Facts:
rebrek Ω 192; fabuk Ω 833; drafun Ω 640; klefir Ω 192; fifudul Ω 833; niflas Ω 192; doplu Ω 833
tiskel Ω 833; vizok Ω 192; pomi Ω 192; lapar Ω 192; kluzu Ω 192; pufla Ω 192; fluvu Ω 192
vugu Ω 833; zastes Ω 833; grofor Ω 833; bostonar Ω 192; seplam Ω 833; stiskenim Ω 640; naskin Ω 640
plitil Ω 640; drastan Ω 833; fluper Ω 192; vuplun Ω 833; klunol Ω 833; pesta Ω 833; dirar Ω 192
mudek Ω 640; mebos Ω 192; bripen Ω 833; lobus Ω 640; skevitror Ω 833; biklin Ω 833; punal Ω 192
pilil Ω 833; garul Ω 640; tradru Ω 192; trunik Ω 833; lipler Ω 833; pudra Ω 640; kubem Ω 833
lopi Ω 833; pobrur Ω 833; sonadra Ω 192; kleti Ω 833; gusker Ω 640; zamar Ω 833; plemumik Ω 192
sovem Ω 833; vilum Ω 192; brodobrik Ω 833; redok Ω 640; bugeli Ω 640; klufir Ω 833; geli Ω 833
traval Ω 833; zelitril Ω 192; fali Ω 192; brilor Ω 833; gotram Ω 833; flutral Ω 833; bazul Ω 192
stoston Ω 833; drivim Ω 833; drogro Ω 833; bradran Ω 640; dokos Ω 192; graste Ω 833; migun Ω 833
flale Ω 833; kalo Ω 192; ridruk Ω 192; flegil Ω 192; vugas Ω 192; luzu Ω 640; pila Ω 640
klozepler Ω 640; parel Ω 192; flarus Ω 833; davu Ω 192; gaklan Ω 192; loram Ω 192; lumedrem Ω 833
braplom Ω 640; plobron Ω 833; plustun Ω 833; vasa Ω 833; zaskas Ω 640; flovuk Ω 833; klafin Ω 192
grifor Ω 192; flibrir Ω 192; skaskar Ω 192; zoklir Ω 833; pliler Ω 833; nilim Ω 192; vuklu Ω 833
lados Ω 833; brilan Ω 833; loske Ω 833; flaklun Ω 192; dimim Ω 833; stogror Ω 833; brabi Ω 833
trenar Ω 833; dusom Ω 192; kozi Ω 833; klifan Ω 640; zilistem Ω 192; kuvo Ω 833; vopum Ω 833
zite Ω 833; flabrok Ω 192; zakasko Ω 833; noral Ω 192; plogorur Ω 192; kluklar Ω 833; nitebrum Ω 833
stefli Ω 192; mumal Ω 833; flegur Ω 192; pevur Ω 640; drilistol Ω 833; dedrom Ω 833; libras Ω 833
soze Ω 640; pleros Ω 833; trafatom Ω 192; brunus Ω 833; vupon Ω 833; siber Ω 640; plitro Ω 833
maflesti Ω 640; skorun Ω 192; gupa Ω 833; fleduken Ω 640; vimes Ω 192; kogol Ω 833; biska Ω 833
doskudrir Ω 640; skunastam Ω 833; fesok Ω 833; gasezes Ω 192; latagrul Ω 192; mostos Ω 833; vovik Ω 833
pabru Ω 192; skiska Ω 833; brotrupu Ω 833; tuklus Ω 192; flagri Ω 833; zodal Ω 192; toplus Ω 833
zatrum Ω 833; druklu Ω 640; lofik Ω 833; greplamis Ω 833; klosti Ω 833; tobradrak Ω 192; gradrak Ω 833
fligral Ω 833; pliluskom Ω 192; radril Ω 192; tebur Ω 833; gratrek Ω 192; kiskik Ω 833; fladram Ω 833
tidrin Ω 833; flonam Ω 833; brepli Ω 833; tutror Ω 833; zugu Ω 833; baplol Ω 833; reko Ω 833
drebi Ω 192; gosezim Ω 833; diplam Ω 833; flilo Ω 833; litos Ω 192; diplan Ω 833; klalor Ω 192
rezi Ω 833; bipor Ω 833; pubimo Ω 640; bovul Ω 833; relan Ω 192; klefir α pilil; vizok α doskudrir
pomi α zakasko; zastes α druklu; zastes α kalo; zastes α kozi; zastes α flegil; drastan α fifudul; drastan α vuplun
fluper α brilan; fluper α mumal; fluper α gotram; dirar α fesok; dirar α drilistol; dirar α klifan; dirar α stoston
lobus α brabi; lobus α vugu; lobus α stoston; skevitror α naskin; skevitror α fabuk; punal α plustun; punal α migun
lipler α stogror; lopi α klunol; pobrur α pliluskom; kleti α fali; kleti α noral; plemumik α druklu; plemumik α drogro
plemumik α naskin; plemumik α vupon; sovem α mudek; sovem α biklin; geli α zugu; geli α pesta; geli α biklin
dokos α skorun; graste α flagri; graste α plogorur; pila α zugu; parel α plogorur; parel α stoston; flarus α vasa
flarus α stiskenim; gaklan α soze; loram α gusker; loram α bripen; grifor α zamar; flibrir α naskin; flibrir α kuvo
pliler α stoston; flaklun α fligral; flaklun α trenar; flaklun α tutror; flaklun α tradru; dimim α tidrin; dimim α plobron
dimim α pabru; dimim α zite; kluklar α baplol; kluklar α zoklir; stefli α lados; stefli α zugu; stefli α bripen
stefli α niflas; pevur α flale; trafatom α trenar; trafatom α skiska; plitro α fligral; plitro α gusker; fleduken α fluvu
brotrupu α loske; zodal α klufir; zodal α lapar; greplamis α kubem; klosti α klufir; klosti α flutral; klosti α klalor
tobradrak α tiskel; gradrak α davu; gradrak α mostos; gradrak α flovuk; radril α stogror; radril α garul; radril α klalor
tebur α bradran; tebur α mumal; tebur α vugas; tebur α rebrek; gratrek α braplom; flonam α bripen; drebi α zatrum
drebi α pliluskom; gosezim α plitil; gosezim α plogorur; flilo α pleros; flilo α nitebrum; flilo α lumedrem; flilo α fabuk
litos α klafin; rezi α ridruk; rezi α zite; pubimo α kogol; bovul α kubem; bovul α plogorur; bovul α noral
relan α soze; relan α redok; rebrek κ plemumik; niflas κ klozepler; doplu κ punal; lapar κ flegur; kluzu κ mumal
pufla κ mostos; grofor κ rezi; bostonar κ rebrek; seplam κ brotrupu; stiskenim κ mebos; naskin κ lofik; drastan κ fluvu
fluper κ klafin; vuplun κ drogro; pesta κ zatrum; dirar κ zaskas; mudek κ zugu; mebos κ mudek; bripen κ kluzu
lobus κ dusom; biklin κ gradrak; punal κ plogorur; tradru κ brunus; trunik κ flagri; lipler κ fali; pudra κ lumedrem
kubem κ drebi; sonadra κ niflas; kleti κ ridruk; plemumik κ libras; vilum κ kuvo; brodobrik κ vugas; redok κ diplan
bugeli κ fladram; klufir κ maflesti; traval κ pleros; zelitril κ lapar; fali κ tradru; gotram κ flonam; stoston κ zakasko
drivim κ dedrom; dokos κ tidrin; migun κ vopum; flale κ naskin; ridruk κ redok; flegil κ tobradrak; vugas κ trunik
luzu κ baplol; klozepler κ klosti; loram κ lipler; braplom κ stiskenim; zaskas κ flegil; klafin κ klefir; grifor κ pilil
skaskar κ loske; nilim κ biska; vuklu κ fluper; brilan κ zite; dimim κ parel; brabi κ zastes; dusom κ diplam
kozi κ kogol; kuvo κ gupa; vopum κ zilistem; zite κ fesok; zakasko κ gasezes; noral κ pila; plogorur κ stogror
kluklar κ doplu; nitebrum κ seplam; stefli κ bazul; mumal κ sovem; drilistol κ siber; dedrom κ skiska; libras κ kozi
pleros κ flale; trafatom κ zamar; brunus κ latagrul; siber κ vuklu; maflesti κ relan; skorun κ drastan; vimes κ fifudul
kogol κ vovik; biska κ luzu; doskudrir κ gotram; skunastam κ pabru; gasezes κ dokos; latagrul κ bostonar; mostos κ klufir
vovik κ pliler; pabru κ brepli; skiska κ skorun; brotrupu κ pufla; tuklus κ brabi; flagri κ pudra; toplus κ nilim
lofik κ greplamis; greplamis κ pobrur; klosti κ kiskik; tobradrak κ drilistol; gratrek κ doskudrir; kiskik κ traval; fladram κ zelitril
flonam κ kluklar; brepli κ pesta; tutror κ drafun; reko κ pubimo; drebi κ klunol; diplam κ flibrir; litos κ vimes
diplan κ tuklus; rezi κ brilor; bipor κ dirar; bovul κ bugeli; relan κ brodobrik

Known rows:
graste: [ -1  12  13   2  -1   6   5   0  16   1  -2  -5  13   0  -1  -9  17  -5
  12 -10   3   0  -3  12  -9  -8   1 -10  -5 -11   2  -2 -13  -1 -17   3
  -1  16   9 -16   8]
plogorur: [ 23   4  -2 -16   7  -4   8  10  -6  -7  11  11   5  11 -26 -19  17  24
   6  10  13  -1  20  -8  -1  21  -4  -1 -13  11   5 -22  -5   5  11  -4
  16  24   1   7  -3]
kleti: [ -9   8  29   7  -1   2   1   2  21  -1  -1 -12  15  -6  10  -8  12  -2
   5   5   5  -1 -16  21 -16 -12   8  -7   1  -3  -6   9 -13  -1  -9   5
   1  14   0  -6   8]
vizok: [  6   9   9  -5   4   0   7  -6  -2  11   3  11   9   3  -1  -2 -12  15
  -6  -2  12  -3   6  -2   7   6   2  15   3   4  18   1   3   8  17  -1
  11  -1   5  12   0]
kuvo: [ -9  -4 -22   5 -11   3 -12  12  15 -12  -5   6 -11  -9   9   1   7 -15
  10  -3  -6  -2  -3   8 -10  15   1  -4   2   0 -12   1   2 -14  -7  10
  -8   3  -6   3  -4]
brabi: [  5   2  -2   0   1  -1   2   6   6 -12  -2  -4  -1   3  -9  -8  21  -5
  13  -2  -2   0   1   1  -9   1  -1 -15  -9  -4  -8 -12  -7  -7 -17  -1
  -3  18  -1 -12   3]
zite: [  0  -3  -7   8   1 -10   0  -4  -2 -16  -6  -7 -13  -1   1  -1   2  -9
   3   0  -9  -4  -9  -5  -5  -5   2  -6  -1   4 -11 -10   5  -8 -13  -7
 -14   3 -11  -3  -3]
loram: [-14  41  25  10   6 -23 -21  22 -23  17  37  26  22   5  -2  -9 -40   6
  -5  18  22 -11   5   4   4 -32   9  -4  10  13  12  23  24  -6  20  10
  37   2   7   4  45]
drebi: [  4  11  11  -5   3   2   8  -8   0  14   2  10  12   2   1  -2 -14  14
  -6  -4  13  -3   5  -2   8   4   2  16   5   2  21   4   2  10  16  -1
   9  -2   6  12   1]
brunus: [ -9  46  -7  19  -6 -19 -23   9 -12  -5  17  16  10   7  -4  -8 -16 -22
   2   5   1  -8  -1  -5  -4 -35   4 -19  18   5  -7  -6  21 -20 -20  11
   3   6 -11 -12  31]
latagrul: [  5  46  -1   8   1 -19 -11   2 -18   4  20  28  17  15  -8 -13 -21  12
 -10  10  12  -5  15  -8   4 -13   2  -2  16  10  11  -6  24  -3  14   8
  19   3  -5   8  23]
mudek: [  0 -22  -7  -9   0   6  -7  12 -20  16  14  -8   0   0  -5   2   3   2
 -10  16  -9  15  16   0  10  -4  -8  -3  -4   0 -12   2   0  17   4   2
   1 -19   6  -9  -1]
skunastam: [-10  -1  17  11   1  -5  -4   1  11 -10  -3 -10  -1  -6  13   0   2  -6
   0   8  -2  -3 -19  10 -12 -11   8  -5   4   3 -12   8  -2  -7  -5   1
  -5   4  -9   1   3]
pila: [ -3 -17 -12  -9   0  12  -3   8 -24  30  14  -4   3   1  -6   6  -2  -1
  -4  -4  -9  14  22  -1  19  -7 -11  -3  -8 -15   4  11   0  20   2   3
   5 -27  24 -20   6]
flovuk: [ -3  -2  -5   7   0  -6  -2  -2   1 -13  -6  -6 -10  -1   1   2   4 -10
   5  -1  -7  -3  -8  -3  -5  -5   1  -8  -1   0  -9  -4   1 -10 -11  -3
  -9   3  -7  -4  -1]
gradrak: [ -3  11  -8   6  -3   5   4 -12   3   6  -9  -1   0  -1   3   6  -2 -15
   8 -26  -5  -3  -3  -2   5  -9  -2  -2   1 -16  12   1  -1  -4 -18  -1
 -10  -4  10 -14   3]
fleduken: [ -1  -8  -1  -6  -7  14  -2  -1  -7  25   9  -8  16  -2   1   0   2   0
 -16  12  -4  14  12   5   8 -10  -5   8   9  -1  -5   0  -4  23  -1   8
  -7 -19   3  -8  -3]

Rows:
No name comes twice in this set of rows, the named rows included.
[ 17  11 -15  -8   5   7   4  -2 -17  11   5  20   7  14 -20   1 -10   4
   3 -30   9  -8  20 -18  19  11  -6  13  -1  -7  33  -9   8  12   5  -2
   3  -5   8   5  -4] | klefir
[  3  17  30 -11   2   3  19 -10  16  19   1   5  23  -5   4 -15   2  29
  -4  12  19   5   5  15  -5   7   4  11  -1   3  15   5 -12   9  20   2
  21  16  17   4   9] | dirar
[ -8  55   3  11 -10 -11 -32   5  -8  -3  17  20  23  13  -9  12 -23 -30
  -8   8   7  -3  -9 -13   0 -50   2 -27  28   3  -5   0  10 -32 -21  18
  14   9 -19  -9  33] | lipler
[ -4   1  28  -2   8  -3   4   2  -2  12   9   5  10  -1   6  -1 -17  19
  -6   4  14  -5  -1   9   4   1   6  13  -2   4  16  20   3   9  27  -1
  20  -3   9  14   8] | trafatom
[  5 -40   1 -18   3  28 -17   1  11 -29 -18 -11 -12   0 -16  47  11 -15
  -1   0   5 -10 -14 -13   6  -5   1  -4  -6   8 -12 -10 -27  -7 -20  -9
  -5  11 -10  15 -11] | klufir
[  8 -12  -3 -17  -8  16 -12  -3  -9   9   5  -7  13  11  -9  19   8  -2
 -25  25  -7  22   7 -11   9 -10 -12  -9  13  -1 -16  -5 -13   5   3  10
   5 -14 -15   0 -11] | garul
[  6   6  26   9   1  12 -18  10   3  -4   7 -10  24  27  -5  18   9 -29
  -2 -30  -3  -5 -24  -3  -1 -15  -4 -17  12 -30  14  21 -11  -5  -9  14
  -4  -5 -33   6 -22] | klosti
[  1 -47   2 -26  -3  32  -1  10   0  19   3 -17   4 -13  -9  15   5  -6
  -8  12   2   7   9  -1  14   0  -1  21  -5  15  -8  -6 -22  28  -7  -3
 -15 -12   5   2 -14] | maflesti
[  4 -15  -7  -1  -2   1   4  -4 -16  14   8 -13   2  -4  -2 -11   1   2
 -17  19 -10   9  12  -3   7  -9  -1  14   9  15 -14 -16   6  28  -4  -3
 -22 -20  -7  -5  -7] | bradran
[  4 -15  13 -30  -5 -10  41  14  20  24  -2 -23  -7 -20  -6 -26   5 -28
  33   2  -9  21 -21 -16 -11  26  -3  -2 -25   5   1   6 -32 -33   0  -3
  -4  23  -7 -22 -31] | flagri
[ 13 -19  24   5  21  -8 -11  43 -30  -1  35   1   5  27 -19 -11  -2   4
   9 -21   5 -16   1  -4   6  17  -1  -1 -15 -11  22  25  12  16  28   1
  13  -9 -20  21 -20] | niflas
[ 11 -19  14   3   2  13 -16  33 -19  16  32 -16  26  23 -13 -12  16 -15
  -8  -8  -8   2   4   4   5  -3  -6   2   9 -11   2   8   0  35   0  15
 -18 -24 -32   6 -29] | klozepler
[  6  11   7  -5   3   3   7  -7  -3  14   3  12  11   3  -3  -1 -13  14
  -5 -10  12  -5   9  -4  10   5   1  16   4   0  24   1   3  10  14  -2
   9  -3   8  10   1] | punal
[ -5 -25   8 -17  -1   2  20   5  14  13  -9 -18 -12 -20   2   1  -6 -27
  19  -6  -6   5 -21 -11  -1  11   2   8 -13   5   2   9 -22 -18  -6  -6
 -12   7  -4  -8 -21] | brodobrik
[-10  -2  31  -1  11  -2   2   7  -6  19  12   5   8  -2   8   2 -21  20
  -2   0  15  -6   0  13   6  -1   5   9  -8  -3  19  32   2   9  30  -2
  28  -7  21   9  14] | stefli

The same objects again, as new rows of numbers:
Known rows:
zaskas: [  2   8 -12   5 -10   8  -5  -7  -1   6 -14   0  11]
kiskik: [ 3  2  6  0  2 -7  4  0 -7  1  2  5  4]
bipor: [  3   6  12  -9  -7  -8   3  -2 -12   4  -2  11   5]
gasezes: [ -5  -3   5  -4  -5   7 -11  -3  12   1  -1  -8   6]
dirar: [ -1   0  -7 -27 -14   7   3   7  12   4   1  -1  -9]
braplom: [  1  10 -10   2 -14   7  -5  -8  -4   7 -16   3  11]
punal: [ -8  -6  -4  -6  -6   9  -5   3  10  -4   2  -5 -13]
diplam: [ 3  1  5  3  6 -8  4  0 -5  0  3  2  4]
tradru: [ -6   4 -17 -18 -25 -19 -34 -24   5   6  12  -8  -5]
relan: [ -3  -8  15  -1 -18  25  14   6   3   9   5 -17 -11]
flibrir: [-12  -7  -7   0  -1   8  -4   7  12  -9   4 -11 -13]
drilistol: [ 5  2  3  0  5 -8  6  2 -4  1  4  2  5]
fleduken: [ -2   5 -22   5  -9  10   1   0  -3   1 -11   2  -8]
tebur: [  0  -1  -3  -1   2  -6  10   7  -9  -3   5   8 -14]
redok: [  1   7 -14   9  -7   8  -4  -6  -1   3 -13  -3  11]
kuvo: [ 1  1  5  4  5 -8  4  1 -6 -1  3  2  5]
gradrak: [  0  -4  -7   6  11  -5  10   8  -5  -6   8   3 -15]

Rows:
No name comes twice in this set of rows, the named rows included.
[  5  -4  -3   0   3  -2   8   6  -8  -2   8  13 -16] | plitro
[12 -6  0 12 16 -1  1 -1  1 -1 12  6  1] | zugu
[15 -1  9 -3  0  1  0 -4 -6  7  7 21  2] | bripen
[ 1 -2 -1 15 15 -8  5  4 -1 -6  7 -6  4] | stogror
[ -6   0  12 -12  -9   7 -11  -9   6   5  -9  -5   3] | noral
[  6  -9  13  12 -16  19   7 -10   6  18  18 -36   2] | vugas
[  3   3  42  -8  -1  17  26  18 -11   4 -22  21  17] | seplam
[  0   0 -35  -8  47 -16   6  27  21 -28  -2  15  -9] | pliler
[  2   3  13  -4   2  -8   3  -7 -13   5  -6   6  -1] | kubem
[-22  -3 -22  -7  13  -6 -22  10  20 -26  -7   7 -11] | plemumik

